Here is a tiny trained network, its code and every weight. The questions are about switching its units off for an input and a target symbol, where a switched-off unit gives its printed mean instead of its output.

import numpy as np


def w(rows, s, z=0):
    codes = np.array(rows[::2]) - 128.0
    scale = np.full(codes.shape[1], s)
    scale[-1] = z or s
    return codes * scale


def f(y):
    return np.maximum(y, 0)


def softmax(a):
    e = np.exp(a - a.max(-1, keepdims=True))
    return e / e.sum(-1, keepdims=True)


def log_softmax(a):
    a = a - a.max(-1, keepdims=True)
    return a - np.log(np.exp(a).sum(-1, keepdims=True))


def net(x, mask):
    ids = ['ΓΛΞΠΨαβδεζηθμτω'.index(c) for c in x.split()]
    T = len(ids)
    res = E[ids] + P[:T]
    u = 0
    for l in range(2):
        r = res
        for j in range(2):
            rows = slice(2 * j, 2 * j + 2)
            q, k, v = (r @ M[l][rows].T for M in (Q, K, V))
            z = softmax(np.where(np.tri(T) > 0, q @ k.T / 2**0.5, -1e9)) @ v
            o = O[l][rows]
            res = res + np.where(mask[u + j], z, o[:, -1]) @ o[:, :-1]
        u += 2
        y = f(res @ A[l][:, :-1].T + A[l][:, -1])
        res = res + np.where(mask[u : u + 16], y, B[l][:, -1]) @ B[l][:, :-1]
        u += 16
    return log_softmax(res[-1] @ U[:, :-1].T + U[:, -1])


Q, K, V, O, A, B = {}, {}, {}, {}, {}, {}
E = w([
[217,82,190,216,154,88,72,95,113,63,42],'Γ',
[120,159,30,170,175,71,46,164,15,161,132],'Λ',
[183,94,128,204,194,114,47,161,63,130,118],'Ξ',
[217,148,135,135,189,125,51,104,104,89,151],'Π',
[169,154,60,92,189,78,62,171,123,147,141],'Ψ',
[88,151,74,115,139,52,100,160,143,184,103],'α',
[123,99,151,126,149,86,115,205,81,143,52],'β',
[110,125,180,187,152,105,88,76,155,143,122],'δ',
[74,113,192,152,115,72,158,142,149,150,25],'ε',
[178,125,168,39,158,102,99,172,164,113,119],'ζ',
[137,169,144,118,141,161,92,33,188,59,164],'η',
[71,180,148,179,176,161,94,62,81,124,178],'θ',
[67,204,110,34,133,137,94,90,112,156,192],'μ',
[83,167,159,34,110,121,157,127,205,128,99],'τ',
[90,139,15,115,161,201,142,134,177,5,83],'ω',
],0.013)
P = w([
[203,131,95,164,59,89,141,97,85,159,104],'0',
[132,149,138,115,191,48,87,122,145,94,113],'1',
[147,182,150,150,141,106,26,170,162,123,97],'2',
[122,5,98,100,154,139,224,98,126,115,176],'3',
[123,151,158,121,56,209,103,207,96,145,120],'4',
[51,141,197,66,223,140,115,182,150,84,138],'5',
[74,171,205,103,118,240,46,247,158,130,137],'6',
[65,27,144,71,208,203,244,151,154,105,193],'7',
[136,182,169,144,112,194,42,190,120,116,118],'8',
],0.012)
Q[0] = w([
[91,148,124,122,121,105,127,132,101,91,103],'L0H0',
[106,155,112,131,142,173,133,135,129,143,87],'L0H0',
[61,8,112,60,255,83,183,77,127,99,151],'L0H1',
[193,74,90,145,123,134,227,100,143,164,182],'L0H1',
],0.0093)
K[0] = w([
[111,126,106,136,131,164,143,144,154,139,144],'L0H0',
[84,145,107,141,134,173,126,149,138,110,103],'L0H0',
[1,70,159,124,198,218,106,237,190,76,211],'L0H1',
[64,152,170,127,205,60,50,113,128,86,91],'L0H1',
],0.0087)
V[0] = w([
[126,127,144,161,130,104,112,180,133,83,164],'L0H0',
[128,130,121,149,83,182,153,160,149,123,146],'L0H0',
[97,141,90,144,145,118,115,139,91,28,93],'L0H1',
[81,150,20,139,109,197,147,107,98,4,24],'L0H1',
],0.0041)
O[0] = w([
[123,117,156,101,142,154,133,130,122,159,133,175],'L0H0',
[168,67,164,104,73,142,52,176,138,167,208,3],'L0H0',
[161,118,132,136,135,103,153,160,168,114,201,173],'L0H1',
[133,146,130,157,63,63,164,211,123,2,221,144],'L0H1',
],0.0078,0.0016)
A[0] = w([
[169,113,98,106,148,143,118,159,157,139,152,82],'L0N0',
[100,132,94,101,2,163,164,102,110,118,113,29],'L0N1',
[99,106,126,149,119,107,107,105,112,122,144,24],'L0N2',
[158,164,95,114,176,160,160,143,188,122,72,83],'L0N3',
[77,111,139,124,127,86,151,146,49,161,142,111],'L0N4',
[78,105,110,90,84,82,86,105,68,131,163,101],'L0N5',
[146,147,127,175,136,183,118,144,180,88,70,96],'L0N6',
[112,170,140,126,118,119,124,107,88,151,177,60],'L0N7',
[112,72,124,115,79,101,120,122,208,138,151,33],'L0N8',
[158,80,164,136,157,141,114,144,17,126,136,72],'L0N9',
[107,98,48,148,98,179,94,115,193,51,80,107],'L0N10',
[113,137,167,143,114,81,132,140,136,120,151,66],'L0N11',
[90,152,166,103,181,106,123,105,139,153,133,107],'L0N12',
[108,105,107,95,104,122,102,109,97,174,191,25],'L0N13',
[100,93,100,121,203,120,176,111,133,93,136,206],'L0N14',
[146,170,130,117,97,125,120,114,141,152,137,1],'L0N15',
],0.0059,0.0041)
B[0] = w([
[77,104,145,92,131,76,124,114,65,119,111,150],'L0N0',
[169,152,141,139,115,96,194,93,21,198,115,136],'L0N1',
[150,163,115,111,130,124,117,156,122,134,178,128],'L0N2',
[118,81,148,73,110,78,71,150,112,117,181,168],'L0N3',
[140,109,62,160,163,120,85,141,216,105,155,157],'L0N4',
[172,195,85,185,174,144,167,130,231,93,166,140],'L0N5',
[122,150,193,98,110,117,103,118,77,175,122,178],'L0N6',
[141,122,87,171,141,139,88,129,209,101,168,138],'L0N7',
[169,192,165,134,135,121,141,167,115,181,150,133],'L0N8',
[111,149,91,126,237,68,112,113,165,89,109,165],'L0N9',
[147,187,252,81,155,98,146,146,95,230,140,159],'L0N10',
[143,133,142,181,76,136,115,176,157,114,164,138],'L0N11',
[100,137,127,77,193,92,76,73,170,121,84,196],'L0N12',
[153,125,80,158,144,155,95,89,208,105,127,131],'L0N13',
[78,74,159,83,220,2,115,107,167,142,135,252],'L0N14',
[138,141,135,156,89,174,76,150,119,158,117,128],'L0N15',
],0.0047,0.0044)
Q[1] = w([
[89,214,176,112,148,69,60,152,136,107,99],'L1H0',
[167,200,150,166,50,200,79,185,92,152,108],'L1H0',
[150,249,164,162,67,169,61,197,102,146,93],'L1H1',
[183,68,78,157,62,214,184,136,102,164,155],'L1H1',
],0.014)
K[1] = w([
[117,85,111,101,94,199,222,124,75,157,162],'L1H0',
[253,121,73,166,79,35,114,73,88,167,111],'L1H0',
[239,98,60,163,69,80,159,85,70,154,99],'L1H1',
[186,158,107,173,144,33,52,119,151,102,64],'L1H1',
],0.012)
V[1] = w([
[65,169,118,56,24,81,181,127,240,178,104],'L1H0',
[82,214,25,130,149,148,99,69,97,161,244],'L1H0',
[7,101,75,238,151,81,128,232,126,217,102],'L1H1',
[213,141,7,2,166,116,133,246,96,144,104],'L1H1',
],0.0086)
O[1] = w([
[153,80,111,52,54,94,85,66,81,100,122,156],'L1H0',
[7,115,203,150,159,137,151,135,58,137,195,98],'L1H0',
[179,212,157,155,63,20,93,127,114,178,129,103],'L1H1',
[220,112,106,77,141,161,211,88,59,156,149,255],'L1H1',
],0.014,0.004)
A[1] = w([
[117,72,47,159,185,226,140,132,192,72,86,48],'L1N0',
[117,166,105,155,31,79,63,143,143,101,145,91],'L1N1',
[100,122,190,95,165,130,133,27,94,90,154,48],'L1N2',
[214,240,159,184,137,105,169,151,218,185,157,71],'L1N3',
[205,139,81,142,113,151,187,73,103,178,75,111],'L1N4',
[136,120,93,132,149,177,132,220,154,108,48,180],'L1N5',
[61,126,214,184,144,74,129,158,50,130,215,1],'L1N6',
[115,118,60,87,194,44,127,129,128,107,147,169],'L1N7',
[101,54,119,63,36,128,125,88,121,97,108,38],'L1N8',
[89,166,98,117,155,209,162,102,74,140,92,154],'L1N9',
[106,73,199,60,76,44,66,138,2,102,162,87],'L1N10',
[159,96,86,83,25,120,47,97,145,81,125,49],'L1N11',
[138,148,114,97,71,114,204,173,135,55,140,164],'L1N12',
[80,89,154,219,75,87,201,172,170,66,131,84],'L1N13',
[73,44,62,135,101,178,84,119,180,66,130,4],'L1N14',
[147,149,202,171,171,136,152,213,174,135,193,55],'L1N15',
],0.0071,0.0085)
B[1] = w([
[152,184,156,90,56,73,191,76,123,120,101,213],'L1N0',
[167,43,165,134,167,112,179,121,173,147,161,171],'L1N1',
[116,88,87,137,91,111,123,211,115,182,109,200],'L1N2',
[72,75,113,130,68,174,146,210,77,101,65,232],'L1N3',
[79,168,177,79,141,166,72,177,178,125,148,241],'L1N4',
[115,100,113,158,109,114,128,51,159,132,165,222],'L1N5',
[178,137,81,1,101,116,180,132,180,103,106,214],'L1N6',
[129,138,192,158,79,207,119,127,118,131,128,245],'L1N7',
[130,160,112,180,177,136,61,102,72,110,122,207],'L1N8',
[148,50,163,148,163,66,126,123,173,131,109,207],'L1N9',
[96,145,69,190,83,147,144,102,167,164,155,251],'L1N10',
[125,122,101,149,222,60,178,158,87,120,110,230],'L1N11',
[177,105,132,191,124,148,97,124,112,100,167,178],'L1N12',
[144,206,115,96,163,150,37,152,108,119,165,171],'L1N13',
[136,157,191,131,98,65,131,151,76,117,70,174],'L1N14',
[144,170,72,165,145,109,145,62,98,131,123,209],'L1N15',
],0.0085,0.012)
U = w([
[125,154,92,134,59,133,146,90,170,103,101,62],'Γ',
[144,168,128,76,101,80,213,139,74,135,129,3],'Λ',
[80,152,137,181,140,156,160,161,102,159,113,99],'Ξ',
[110,146,156,159,171,114,200,47,141,149,148,86],'Π',
[121,122,252,91,215,129,135,158,55,234,160,135],'Ψ',
[148,185,156,125,46,74,105,72,107,226,187,176],'α',
[137,138,155,72,60,159,72,196,108,133,95,129],'β',
[71,88,180,182,136,166,28,108,206,169,153,217],'δ',
[163,96,137,110,133,33,150,156,155,131,132,79],'ε',
[168,108,136,30,106,159,101,34,177,151,115,114],'ζ',
[63,135,226,97,83,77,147,110,74,78,130,116],'η',
[96,193,114,81,161,97,125,143,150,102,169,126],'θ',
[63,59,101,77,95,119,149,132,149,154,153,114],'μ',
[92,105,94,101,147,121,71,70,43,123,96,184],'τ',
[145,121,147,147,86,131,146,152,120,30,245,195],'ω',
],0.0042,0.0045)

Each question gives the input, a string of symbols that net reads in full, and the target symbol t.
The units are the heads (2 rows each of Q, K, V and O) and the neurons (one row each of A and B). Each row of codes is followed by its name. A weight is (code - 128) times the scale printed after its matrix; where a second scale follows, it is the last column's (O, A, B and U).
mask holds one flag per unit, layer by layer, with each layer's heads first. A switched-off unit (its flag False) gives its mean, the last column of its rows in O or B, instead of its output. The means were averaged over made-up inputs and are rounded, as every weight is.
A unit's drop is (log p(t) with every unit on - log p(t) with that unit switched off) / (log p(t) with every unit on - log p(t) with every unit switched off).
The circuit of an input: a set's keep is (log p(t) with only the set's units on - log p(t) with every unit switched off) / (log p(t) with every unit on - log p(t) with every unit switched off). Starting from the 12 units with the biggest drops (on a tie, the unit counted first), units are removed one at a time, each time the one whose removal leaves the highest keep (on an exact tie, the one counted first), for as long as the keep stays at least 0.8.
circuit, biggest first: the units of the circuit, biggest drop first
top k neurons: the k neurons with the biggest drops, biggest first
heads that matter: for each layer, one digit per head in row order, 1 if its drop is at least 0.15 and else 0, layers parted by /
input ω μ η Π Π ω Π θ ζ, target ω: heads that matter	01 / 00
input Ξ μ Γ Π, target μ: top 2 neurons	L1N2, L1N6
input β Ψ δ Ψ, target δ: circuit, biggest first	L1H1, L1N0
input η δ ω Ψ ω Π ζ, target η: top 2 neurons	L0N14, L1N14
input τ τ ζ β, target τ: circuit, biggest first	L1H0, L1N8
input μ δ α Π, target δ: circuit, biggest first	L1H1, L0N14, L1N0
input τ Λ ζ Π Ξ τ, target τ: circuit, biggest first	L1H0, L1N8, L1N11
input ζ Ψ δ Λ, target δ: heads that matter	00 / 01
input β Π ζ, target β: heads that matter	00 / 11
input β ω τ τ, target ω: circuit, biggest first	L0H1, L1N12
input Γ Ψ ω μ Π θ μ Λ η, target Γ: top neuron	L0N14
input η τ α Ψ τ β ε Π, target ε: heads that matter	00 / 11
input α Ψ Λ η η, target α: heads that matter	00 / 11
input θ ζ δ Ξ Π Π Π δ, target δ: circuit, biggest first	L1H1
input θ η β α θ, target θ: top 3 neurons	L1N6, L1N13, L0N14
input θ τ μ Γ Ψ, target θ: top 4 neurons	L0N14, L1N6, L1N13, L0N9
input α μ Ψ η α Π α Π θ, target α: circuit, biggest first	L0N14, L1H1
input ζ Λ τ β μ ε, target μ: heads that matter	00 / 10
input Ξ ζ α Ψ Γ θ Λ, target Ξ: circuit, biggest first	L1H0, L1N3
input β Λ θ Ψ θ Ψ Π, target β: top 3 neurons	L0N14, L1N3, L1N4
input β θ ω Ψ τ δ ω μ α, target β: top 2 neurons	L1N3, L0N14
input Ξ Π ω Π Λ Π θ ε, target θ: circuit, biggest first	L1H0, L1H1, L1N6, L1N13
input η τ δ θ α Ψ ζ ζ Ψ, target η: heads that matter	00 / 01
input θ Λ θ α θ Ψ, target θ: top 2 neurons	L1N6, L1N13
input τ τ Ψ Ψ ζ α Ψ, target τ: top 2 neurons	L0N14, L1N8
input β α θ, target β: top 2 neurons	L1N3, L1N4
input τ δ δ δ Ψ Ξ β ε θ, target τ: top neuron	L1N8
input δ α ε Ψ α, target δ: top neuron	L0N14
input α τ Ψ δ β, target α: top 2 neurons	L1N10, L1N3
input Ψ Π τ θ Ψ α, target θ: top 2 neurons	L1N6, L1N13
